Here is a tiny trained network, its code and every weight. The questions are about switching its units off for an input and a target symbol, where a switched-off unit gives its printed mean instead of its output.

import numpy as np


def w(rows, s, z=0):
    codes = np.array(rows[::2]) - 128.0
    scale = np.full(codes.shape[1], s)
    scale[-1] = z or s
    return codes * scale


def norm(h):
    return h / np.sqrt((h * h).mean(-1, keepdims=True) + 1e-5)


def f(y):
    return np.maximum(y, 0)


def softmax(a):
    e = np.exp(a - a.max(-1, keepdims=True))
    return e / e.sum(-1, keepdims=True)


def log_softmax(a):
    a = a - a.max(-1, keepdims=True)
    return a - np.log(np.exp(a).sum(-1, keepdims=True))


def net(x, mask):
    ids = ['αβγδζηθλξστψω'.index(c) for c in x.split()]
    T = len(ids)
    res = E[ids] + P[:T]
    u = 0
    for l in range(2):
        r = norm(res)
        for j in range(2):
            rows = slice(4 * j, 4 * j + 4)
            q, k, v = (r @ M[l][rows].T for M in (Q, K, V))
            z = softmax(np.where(np.tri(T) > 0, q @ k.T / 4**0.5, -1e9)) @ v
            o = O[l][rows]
            res = res + np.where(mask[u + j], z, o[:, -1]) @ o[:, :-1]
        u += 2
        y = f(norm(res) @ A[l][:, :-1].T + A[l][:, -1])
        res = res + np.where(mask[u : u + 4], y, B[l][:, -1]) @ B[l][:, :-1]
        u += 4
    return log_softmax(norm(res)[-1] @ U[:, :-1].T + U[:, -1])


Q, K, V, O, A, B = {}, {}, {}, {}, {}, {}
E = w([
[150,135,133,59,158,104,89,108],'α',
[108,174,192,177,169,144,140,93],'β',
[163,66,129,87,154,76,142,172],'γ',
[178,75,129,80,134,112,129,141],'δ',
[167,130,130,153,108,122,103,93],'ζ',
[143,124,110,33,107,101,20,123],'η',
[187,98,101,167,108,103,180,76],'θ',
[119,96,139,150,98,151,141,155],'λ',
[73,227,126,58,64,111,165,75],'ξ',
[5,111,156,154,96,43,160,163],'σ',
[154,134,106,182,123,120,164,73],'τ',
[103,183,51,159,66,73,86,193],'ψ',
[185,193,68,141,115,143,154,177],'ω',
],0.026)
P = w([
[190,217,214,120,109,10,108,84],'0',
[140,189,169,112,102,56,101,103],'1',
[169,102,94,118,118,152,125,86],'2',
[155,73,94,107,128,137,146,116],'3',
[152,120,100,114,148,138,154,104],'4',
[152,109,106,88,137,158,136,119],'5',
[142,108,112,94,144,148,144,127],'6',
[139,121,114,101,151,138,146,124],'7',
[131,141,110,115,166,129,154,111],'8',
[142,135,120,103,145,143,123,125],'9',
[134,135,134,105,133,153,102,135],'10',
[121,154,120,112,171,130,149,117],'11',
[127,149,137,103,162,135,126,128],'12',
[112,145,135,102,170,145,136,132],'13',
],0.013)
Q[0] = w([
[59,117,141,166,120,128,132,174],'L0H1',
[157,92,183,123,182,150,113,113],'L0H1',
[185,111,177,160,193,141,138,77],'L0H1',
[41,128,195,143,98,172,148,176],'L0H1',
[103,158,112,103,92,126,224,134],'L0H2',
[137,88,158,203,152,176,100,160],'L0H2',
[60,152,93,134,254,157,84,142],'L0H2',
[94,143,165,126,89,108,77,39],'L0H2',
],0.0092)
K[0] = w([
[92,148,151,176,91,139,88,170],'L0H1',
[145,143,171,179,158,151,83,122],'L0H1',
[169,158,226,107,128,96,133,62],'L0H1',
[95,51,111,110,165,163,134,63],'L0H1',
[116,174,117,110,79,35,254,118],'L0H2',
[203,145,211,193,82,70,131,201],'L0H2',
[113,164,175,159,199,150,103,139],'L0H2',
[118,165,123,138,147,58,95,57],'L0H2',
],0.0073)
V[0] = w([
[167,190,147,103,95,2,170,77],'L0H1',
[180,176,185,132,154,86,100,133],'L0H1',
[134,113,130,89,170,168,133,132],'L0H1',
[66,126,96,132,119,131,80,135],'L0H1',
[145,129,182,137,128,129,211,123],'L0H2',
[110,126,69,113,163,151,98,50],'L0H2',
[113,142,187,211,164,134,36,146],'L0H2',
[144,122,111,162,200,168,100,128],'L0H2',
],0.0099)
O[0] = w([
[72,58,94,131,2,187,135,173,255],'L0H1',
[33,27,7,29,74,164,127,122,192],'L0H1',
[55,147,178,186,155,207,126,201,82],'L0H1',
[25,129,153,143,80,58,142,195,57],'L0H1',
[179,158,82,137,121,41,117,167,198],'L0H2',
[6,162,97,107,105,116,157,170,56],'L0H2',
[190,91,73,114,235,87,239,169,75],'L0H2',
[102,54,32,6,126,115,210,132,64],'L0H2',
],0.0063,0.0059)
A[0] = w([
[141,110,182,130,85,177,137,2,2],'L0N1',
[185,140,128,143,138,90,140,140,87],'L0N2',
[138,76,186,181,88,190,178,86,42],'L0N3',
[186,148,139,183,34,161,244,74,174],'L0N4',
],0.0076,0.00087)
B[0] = w([
[91,143,158,41,76,101,152,157,211],'L0N1',
[108,208,87,99,109,210,95,145,169],'L0N2',
[32,117,67,83,110,7,95,140,207],'L0N3',
[105,129,169,81,168,170,111,158,254],'L0N4',
],0.012,0.0067)
Q[1] = w([
[214,133,2,238,43,134,247,130],'L1H1',
[170,110,146,121,126,94,111,80],'L1H1',
[129,108,179,106,120,184,163,64],'L1H1',
[24,165,120,125,183,128,178,112],'L1H1',
[137,141,142,223,182,105,97,19],'L1H2',
[167,78,203,174,135,140,149,190],'L1H2',
[112,148,116,127,33,148,85,163],'L1H2',
[195,88,111,189,167,210,107,123],'L1H2',
],0.0095)
K[1] = w([
[194,167,110,249,104,207,179,130],'L1H1',
[124,93,147,85,107,139,128,97],'L1H1',
[84,115,92,46,170,185,155,31],'L1H1',
[58,138,79,110,209,131,113,120],'L1H1',
[169,243,172,255,154,116,141,115],'L1H2',
[213,40,113,215,94,78,119,143],'L1H2',
[125,116,84,104,71,102,66,92],'L1H2',
[235,142,91,158,113,188,118,111],'L1H2',
],0.0085)
V[1] = w([
[144,113,103,128,175,125,143,150],'L1H1',
[128,179,159,90,129,116,146,177],'L1H1',
[137,127,142,64,124,93,126,135],'L1H1',
[107,161,254,131,147,122,86,110],'L1H1',
[153,136,104,145,131,118,156,119],'L1H2',
[120,159,127,110,136,146,83,79],'L1H2',
[138,160,112,90,160,135,117,131],'L1H2',
[157,84,89,134,116,155,105,160],'L1H2',
],0.012)
O[1] = w([
[128,173,163,192,76,156,113,192,79],'L1H1',
[208,103,64,184,44,160,194,50,186],'L1H1',
[78,72,124,156,176,176,97,138,254],'L1H1',
[64,73,92,85,97,136,143,151,91],'L1H1',
[107,131,169,69,115,115,112,148,65],'L1H2',
[140,62,68,78,100,133,143,184,145],'L1H2',
[134,146,199,90,86,61,3,84,150],'L1H2',
[56,182,112,129,196,150,225,72,142],'L1H2',
],0.0081,0.0093)
A[1] = w([
[24,98,206,146,124,80,179,174,135],'L1N1',
[170,139,157,200,196,254,139,149,171],'L1N2',
[171,194,119,121,55,228,246,170,1],'L1N3',
[113,111,56,140,167,197,104,86,76],'L1N4',
],0.008,0.0041)
B[1] = w([
[215,98,141,114,132,125,144,125,182],'L1N1',
[132,149,105,111,136,108,181,84,250],'L1N2',
[115,65,157,120,105,166,197,176,159],'L1N3',
[81,135,172,99,138,72,97,251,254],'L1N4',
],0.016,0.0046)
U = w([
[148,6,38,20,123,105,113,33,122],'α',
[60,99,164,127,177,147,84,222,163],'β',
[69,167,118,67,184,35,190,108,70],'γ',
[195,118,129,80,200,137,149,9,253],'δ',
[161,68,234,165,79,55,172,101,170],'ζ',
[142,157,52,162,76,64,129,136,130],'η',
[106,100,135,141,130,130,150,85,99],'θ',
[94,166,255,88,40,133,154,72,142],'λ',
[127,101,141,132,127,138,147,100,84],'ξ',
[139,116,140,106,117,118,149,101,56],'σ',
[126,105,138,125,126,127,148,92,80],'τ',
[178,128,134,111,86,202,216,170,143],'ψ',
[124,106,145,120,121,123,145,93,65],'ω',
],0.0075,0.0033)

Each question gives the input, a string of symbols that net reads in full, and the target symbol t.
The units are the heads (4 rows each of Q, K, V and O) and the neurons (one row each of A and B). Each row of codes is followed by its name. A weight is (code - 128) times the scale printed after its matrix; where a second scale follows, it is the last column's (O, A, B and U).
mask holds one flag per unit, layer by layer, with each layer's heads first. A switched-off unit (its flag False) gives its mean, the last column of its rows in O or B, instead of its output. The means were averaged over made-up inputs and are rounded, as every weight is.
A unit's drop is (log p(t) with every unit on - log p(t) with that unit switched off) / (log p(t) with every unit on - log p(t) with every unit switched off).
The circuit of an input: a set's keep is (log p(t) with only the set's units on - log p(t) with every unit switched off) / (log p(t) with every unit on - log p(t) with every unit switched off). Starting from all 12 units, units are removed one at a time, each time the one whose removal leaves the highest keep (on an exact tie, the one counted first), for as long as the keep stays at least 0.8.
circuit, biggest first: the units of the circuit, biggest drop first
unit that matters most: the unit with the biggest drop
top k neurons: the k neurons with the biggest drops, biggest first
top k neurons in layer l: the k neurons of layer l with the biggest drops, biggest first
which heads matter: for each layer, one digit per head in row order, 1 if its drop is at least 0.15 and else 0, layers parted by /
drop of u: that unit's drop, to one decimal
input ξ σ λ β α θ λ θ ξ, target λ: which heads matter	11 / 00
input δ ξ γ ζ β ω θ σ τ β β λ, target α: which heads matter	00 / 10
input λ β λ λ λ, target δ: which heads matter	11 / 00
input σ η δ δ β ξ λ ξ λ β, target β: which heads matter	01 / 01
input β λ β λ β ω δ β, target δ: unit that matters most	L0H2
input ζ η γ δ θ τ θ λ β, target α: which heads matter	00 / 00
input β λ λ γ β τ λ ω γ, target β: top 3 neurons in layer 1	[L1N4 L1N2 L1N1]
input λ ω γ σ δ ψ β λ γ β ω ω λ, target γ: which heads matter	11 / 00
input γ ξ β θ δ λ ψ ξ λ λ θ γ λ γ, target γ: top 3 neurons in layer 0	[L0N3 L0N1 L0N4]
input ξ ω ξ θ λ ω τ ξ ψ δ γ τ λ λ, target γ: circuit, biggest first	[L0H1 L1N2]
input λ γ β γ σ α γ γ λ ω α, target β: top 4 neurons	[L1N4 L0N1 L1N2 L0N3]
input λ δ σ, target ζ: circuit, biggest first	[L1N1 L0H2]
input γ ω τ ψ γ ψ β δ ω λ ξ γ, target γ: top 3 neurons	[L0N1 L0N3 L0N4]
input η ω λ ξ, target λ: circuit, biggest first	[L0H2]
input η β ξ β, target β: which heads matter	11 / 11
input ψ β ζ β λ λ ψ β, target γ: top 4 neurons	[L1N2 L1N4 L1N1 L0N4]
input β θ λ λ α η β λ δ γ β δ γ η, target β: top 2 neurons in layer 0	[L0N1 L0N3]
input γ η η λ β γ, target β: top 3 neurons	[L1N4 L0N3 L0N1]
input τ γ λ λ, target β: top 3 neurons in layer 0	[L0N3 L0N2 L0N1]
input ω ω λ β γ λ β β, target γ: top 3 neurons	[L0N3 L0N1 L1N2]
input β β σ η σ δ β β γ λ, target α: top 3 neurons in layer 1	[L1N4 L1N1 L1N3]
input β τ β σ λ λ β τ ξ β, target δ: which heads matter	01 / 11
input θ ψ λ β λ λ τ η ψ β λ θ α α, target β: which heads matter	11 / 10
input γ ζ β λ ψ λ, target β: top neuron	[L0N3]
input λ λ ξ δ θ β, target α: top 2 neurons	[L0N3 L0N1]
input τ σ λ ξ λ λ σ, target ζ: drop of L1N1	0.1
